Here is a tiny trained network, its code and every weight. The questions are about switching its units off for an input and a class, where a switched-off unit gives its printed mean instead of its output.

import numpy as np


def w(rows, s, z=0):
    codes = np.array(rows[::2]) - 128.0
    scale = np.full(codes.shape[1], s)
    scale[-1] = z or s
    return codes * scale


def f(y):
    return y / 2 * (1 + np.tanh(0.7978845608 * (y + 0.044715 * y**3)))


def log_softmax(a):
    a = a - a.max(-1, keepdims=True)
    return a - np.log(np.exp(a).sum(-1, keepdims=True))


def net(x, mask):
    res = np.array(x, float).reshape(1, 4) / 4 @ E
    y = f(res @ A[0][:, :-1].T + A[0][:, -1])
    res = res + np.where(mask, y, B[0][:, -1]) @ B[0][:, :-1]
    return log_softmax(res[-1] @ U[:, :-1].T + U[:, -1])


A, B = {}, {}
E = w([
[157,173,254],'x0',
[245,181,31],'x1',
[88,217,116],'x2',
[183,67,141],'x3',
],0.0087)
A[0] = w([
[198,106,160,115],'N0',
[91,42,31,244],'N1',
[23,142,117,76],'N2',
[141,111,137,254],'N3',
[70,56,199,98],'N4',
[14,205,130,68],'N5',
[12,119,189,176],'N6',
[147,224,212,214],'N7',
],0.011,0.0065)
B[0] = w([
[186,128,136,161],'N0',
[183,76,45,244],'N1',
[248,61,188,180],'N2',
[178,88,65,196],'N3',
[26,155,72,206],'N4',
[108,96,179,205],'N5',
[47,63,135,255],'N6',
[93,155,72,238],'N7',
],0.011,0.0096)
U = w([
[46,101,121,2],'0',
[107,63,254,137],'1',
[224,83,199,98],'2',
[157,130,241,27],'3',
[92,220,78,251],'4',
[143,68,62,190],'5',
[149,166,253,30],'6',
],0.0098,0.0074)

Each question gives the input, the list of numbers given to net, and the class t.
The units are the neurons (one row each of A and B). Each row of codes is followed by its name. A weight is (code - 128) times the scale printed after its matrix; where a second scale follows, it is the last column's (A, B and U).
mask holds one flag per neuron, in row order. A switched-off neuron (its flag False) gives its mean, the last column of its row in B, instead of its output. The means were averaged over made-up inputs and are rounded, as every weight is.
A unit's drop is (log p(t) with every unit on - log p(t) with that unit switched off) / (log p(t) with every unit on - log p(t) with every unit switched off).
The circuit of an input: a set's keep is (log p(t) with only the set's units on - log p(t) with every unit switched off) / (log p(t) with every unit on - log p(t) with every unit switched off). Starting from all 8 units, units are removed one at a time, each time the one whose removal leaves the highest keep (on an exact tie, the one counted first), for as long as the keep stays at least 0.8.
units of the circuit, in order: the units of the circuit, biggest drop first
unit that matters most: the unit with the biggest drop
top k neurons: the k neurons with the biggest drops, biggest first
input [7,2,7,7], class 4: unit that matters most	N7
input [-7,-4,8,-4], class 1: units of the circuit, in order	N5; N2
input [4,0,7,4], class 4: units of the circuit, in order	N7; N2
input [4,1,-3,-1], class 4: units of the circuit, in order	N2; N1; N6
input [1,5,1,0], class 4: units of the circuit, in order	N2; N1
input [4,-3,7,-2], class 1: top 4 neurons	N5; N2; N1; N4
input [6,8,5,7], class 4: units of the circuit, in order	N7; N1
input [0,3,-6,5], class 2: units of the circuit, in order	N4; N7
input [2,-5,-3,5], class 0: top 4 neurons	N4; N2; N1; N6
input [5,-2,-8,-3], class 0: units of the circuit, in order	N4; N2
input [8,-4,4,6], class 0: units of the circuit, in order	N6; N7
input [-3,-5,4,2], class 1: units of the circuit, in order	N7; N2
input [8,-1,-4,8], class 5: units of the circuit, in order	N4; N3
input [4,-8,-2,2], class 0: unit that matters most	N4
input [5,-3,7,-5], class 1: top 2 neurons	N5; N2
input [-3,-2,5,0], class 1: top 3 neurons	N7; N4; N5
input [3,-5,6,-7], class 1: top 2 neurons	N2; N5
input [2,-2,7,-8], class 1: top 2 neurons	N2; N5
input [6,-5,7,-8], class 1: top 2 neurons	N2; N5
input [3,-6,-3,-2], class 0: unit that matters most	N4
